Below are the code and all the weights of a small trained network. Each question names an input and a target symbol and asks about switching units off, where a switched-off unit gives its printed mean instead of its output.

import numpy as np


def w(rows, s, z=0):
    codes = np.array(rows[::2]) - 128.0
    scale = np.full(codes.shape[1], s)
    scale[-1] = z or s
    return codes * scale


def f(y):
    return np.maximum(y, 0)


def softmax(a):
    e = np.exp(a - a.max(-1, keepdims=True))
    return e / e.sum(-1, keepdims=True)


def log_softmax(a):
    a = a - a.max(-1, keepdims=True)
    return a - np.log(np.exp(a).sum(-1, keepdims=True))


def net(x, mask):
    ids = ['αβγεζηθλξπσψω'.index(c) for c in x.split()]
    T = len(ids)
    res = E[ids] + P[:T]
    r = res
    for j in range(3):
        rows = slice(2 * j, 2 * j + 2)
        q, k, v = (r @ M[0][rows].T for M in (Q, K, V))
        z = softmax(np.where(np.tri(T) > 0, q @ k.T / 2**0.5, -1e9)) @ v
        o = O[0][rows]
        res = res + np.where(mask[j], z, o[:, -1]) @ o[:, :-1]
    y = f(res @ A[0][:, :-1].T + A[0][:, -1])
    res = res + np.where(mask[3:15], y, B[0][:, -1]) @ B[0][:, :-1]
    return log_softmax(res[-1] @ U[:, :-1].T + U[:, -1])


Q, K, V, O, A, B = {}, {}, {}, {}, {}, {}
E = w([
[76,128,117,166,188,69,82,186,149],'α',
[111,114,118,182,159,128,54,130,170],'β',
[64,36,62,149,66,30,179,173,168],'γ',
[10,99,224,181,98,136,107,153,168],'ε',
[92,145,161,72,101,61,154,210,74],'ζ',
[64,182,97,120,115,57,102,76,175],'η',
[110,98,131,70,89,138,98,117,173],'θ',
[140,115,191,143,143,152,137,201,64],'λ',
[56,153,166,172,208,99,63,72,184],'ξ',
[115,148,95,212,94,182,150,176,114],'π',
[138,204,169,116,116,135,140,42,105],'σ',
[139,75,146,63,158,182,181,175,219],'ψ',
[112,167,154,121,166,141,208,136,172],'ω',
],0.011)
P = w([
[118,61,158,143,49,88,171,81,106],'0',
[165,87,167,172,48,68,121,115,147],'1',
[181,110,159,153,67,75,116,116,166],'2',
[216,146,171,167,89,62,93,156,187],'3',
[109,126,149,113,129,140,114,144,117],'4',
[94,152,144,102,135,155,105,155,113],'5',
[12,147,110,84,121,206,122,121,83],'6',
[117,200,125,91,116,171,99,165,150],'7',
[122,224,132,97,118,185,89,174,144],'8',
[186,255,155,105,103,174,72,201,205],'9',
[118,243,149,84,157,199,73,202,135],'10',
],0.0057)
Q[0] = w([
[92,84,133,109,158,105,174,83,120],'H1',
[8,94,50,78,187,209,139,93,39],'H1',
[46,161,250,179,57,167,114,185,180],'H2',
[211,150,39,155,166,173,184,96,94],'H2',
[59,83,81,85,173,177,144,94,67],'H3',
[79,147,107,99,79,150,87,149,133],'H3',
],0.016)
K[0] = w([
[146,111,167,163,110,105,132,110,124],'H1',
[221,161,177,153,80,79,117,167,204],'H1',
[116,255,112,70,160,205,132,167,160],'H2',
[118,47,136,115,122,54,144,106,130],'H2',
[171,144,171,176,97,71,122,156,172],'H3',
[146,180,156,87,147,168,69,155,136],'H3',
],0.022)
V[0] = w([
[120,143,60,96,38,127,119,80,151],'H1',
[133,150,60,139,190,66,199,154,135],'H1',
[172,174,109,208,119,147,206,96,91],'H2',
[98,138,137,142,167,147,213,162,183],'H2',
[88,129,133,210,200,84,105,94,80],'H3',
[126,99,156,115,150,92,83,151,4],'H3',
],0.018)
O[0] = w([
[68,146,171,113,221,119,112,161,38,126],'H1',
[203,77,149,81,162,42,55,145,149,80],'H1',
[72,193,64,119,232,186,238,114,110,112],'H2',
[142,48,148,202,182,33,216,67,90,255],'H2',
[226,254,143,184,111,83,138,160,139,106],'H3',
[124,164,212,146,209,183,165,188,211,105],'H3',
],0.0073,0.006)
A[0] = w([
[151,131,155,198,192,187,43,9,118,48],'N1',
[201,141,133,37,179,130,159,68,146,46],'N2',
[230,63,126,166,133,207,128,170,69,142],'N3',
[150,126,146,136,119,118,103,174,143,1],'N4',
[150,83,105,171,180,155,132,86,124,50],'N5',
[147,56,76,91,90,151,137,139,118,31],'N6',
[190,149,189,74,140,209,124,118,78,85],'N7',
[32,168,95,123,131,44,111,141,205,66],'N8',
[140,151,49,85,145,177,120,214,148,77],'N9',
[97,160,104,132,174,107,72,59,191,27],'N10',
[124,167,104,143,202,146,53,104,106,8],'N11',
[124,100,119,78,90,146,203,196,177,26],'N12',
],0.011,0.0066)
B[0] = w([
[197,125,152,167,39,26,217,170,204,176],'N1',
[214,42,126,170,146,73,51,114,149,147],'N2',
[184,122,56,104,117,225,192,156,137,190],'N3',
[2,201,142,115,150,79,146,81,156,154],'N4',
[68,167,128,144,158,128,56,145,193,206],'N5',
[154,201,138,124,157,142,142,171,151,178],'N6',
[191,133,183,95,187,161,74,66,126,156],'N7',
[250,18,186,147,172,223,47,69,9,254],'N8',
[236,96,148,149,40,135,50,61,67,149],'N9',
[174,127,141,171,106,224,176,137,155,171],'N10',
[244,129,202,192,54,111,174,160,66,146],'N11',
[141,69,204,140,49,97,181,126,78,177],'N12',
],0.0088,0.0037)
U = w([
[174,242,144,64,111,74,154,31,149,116],'α',
[74,159,62,201,62,167,153,161,134,141],'β',
[111,153,202,68,123,50,159,199,21,107],'γ',
[142,118,202,195,85,157,165,92,187,2],'ε',
[2,114,238,169,132,158,98,157,124,88],'ζ',
[134,125,144,152,212,93,14,195,106,117],'η',
[33,77,87,30,77,137,59,85,189,168],'θ',
[140,58,204,66,186,184,141,170,218,155],'λ',
[175,155,110,158,111,90,78,178,195,152],'ξ',
[153,147,113,113,180,210,203,185,78,139],'π',
[159,185,142,101,117,161,99,32,98,160],'σ',
[149,11,67,109,95,80,157,130,121,121],'ψ',
[122,121,105,135,222,90,209,65,146,164],'ω',
],0.0068,0.0076)

Each question gives the input, a string of symbols that net reads in full, and the target symbol t.
The units are the heads (2 rows each of Q, K, V and O) and the neurons (one row each of A and B). Each row of codes is followed by its name. A weight is (code - 128) times the scale printed after its matrix; where a second scale follows, it is the last column's (O, A, B and U).
mask holds one flag per unit, heads first, then neurons. A switched-off unit (its flag False) gives its mean, the last column of its rows in O or B, instead of its output. The means were averaged over made-up inputs and are rounded, as every weight is.
A unit's drop is (log p(t) with every unit on - log p(t) with that unit switched off) / (log p(t) with every unit on - log p(t) with every unit switched off).
The circuit of an input: a set's keep is (log p(t) with only the set's units on - log p(t) with every unit switched off) / (log p(t) with every unit on - log p(t) with every unit switched off). Starting from the 12 units with the biggest drops (on a tie, the unit counted first), units are removed one at a time, each time the one whose removal leaves the highest keep (on an exact tie, the one counted first), for as long as the keep stays at least 0.8.
circuit, biggest first: the units of the circuit, biggest drop first
k most important neurons: the k neurons with the biggest drops, biggest first
which heads matter: for each layer, one digit per head in row order, 1 if its drop is at least 0.15 and else 0, layers parted by /
input ω ξ ξ η ε ω γ ψ π, target ψ: circuit, biggest first	H3
input ε ζ ξ, target ε: circuit, biggest first	N1, N10
input λ γ ζ ψ, target ε: which heads matter	101
input θ ψ ψ ω, target ζ: circuit, biggest first	H1, H3
input α α α, target ξ: which heads matter	111
input λ π η ζ λ ξ θ η η π ζ, target π: which heads matter	010
input θ γ θ, target θ: circuit, biggest first	H3, H2
input σ σ ε ω ζ π λ ω λ β, target ε: which heads matter	101
input β ψ γ ζ β σ η θ γ ω ξ, target ω: which heads matter	010
input ω σ α π ζ σ γ ζ λ, target λ: circuit, biggest first	H3, N7
input θ ω π ζ η ζ ε ξ σ β, target σ: circuit, biggest first	H2, N9
input θ ζ λ ξ ψ ζ σ, target α: circuit, biggest first	H3, N8, N1
input θ γ ω α, target ζ: which heads matter	101
input ε θ β, target β: which heads matter	100
input ω ε ε, target ω: which heads matter	010
input ω σ λ α θ α ξ, target ε: which heads matter	000
input σ θ π α, target π: which heads matter	110
input γ η α, target η: circuit, biggest first	H1
input ξ α η ω ψ β λ, target ψ: circuit, biggest first	H1, H2, N3
input η ζ α, target η: circuit, biggest first	H1, H2
input π ζ η ζ ξ ζ α η ξ θ, target ξ: most important neuron	N6
input ε ω η ε, target β: which heads matter	101
input ζ π ε λ, target π: 2 most important neurons	N3, N5
input α η π ζ ε η λ, target λ: which heads matter	111
input α ζ λ λ π ψ ψ ε, target ψ: circuit, biggest first	H2, H3
input λ ω ζ λ γ σ θ π γ η, target π: circuit, biggest first	H2, H1, N8
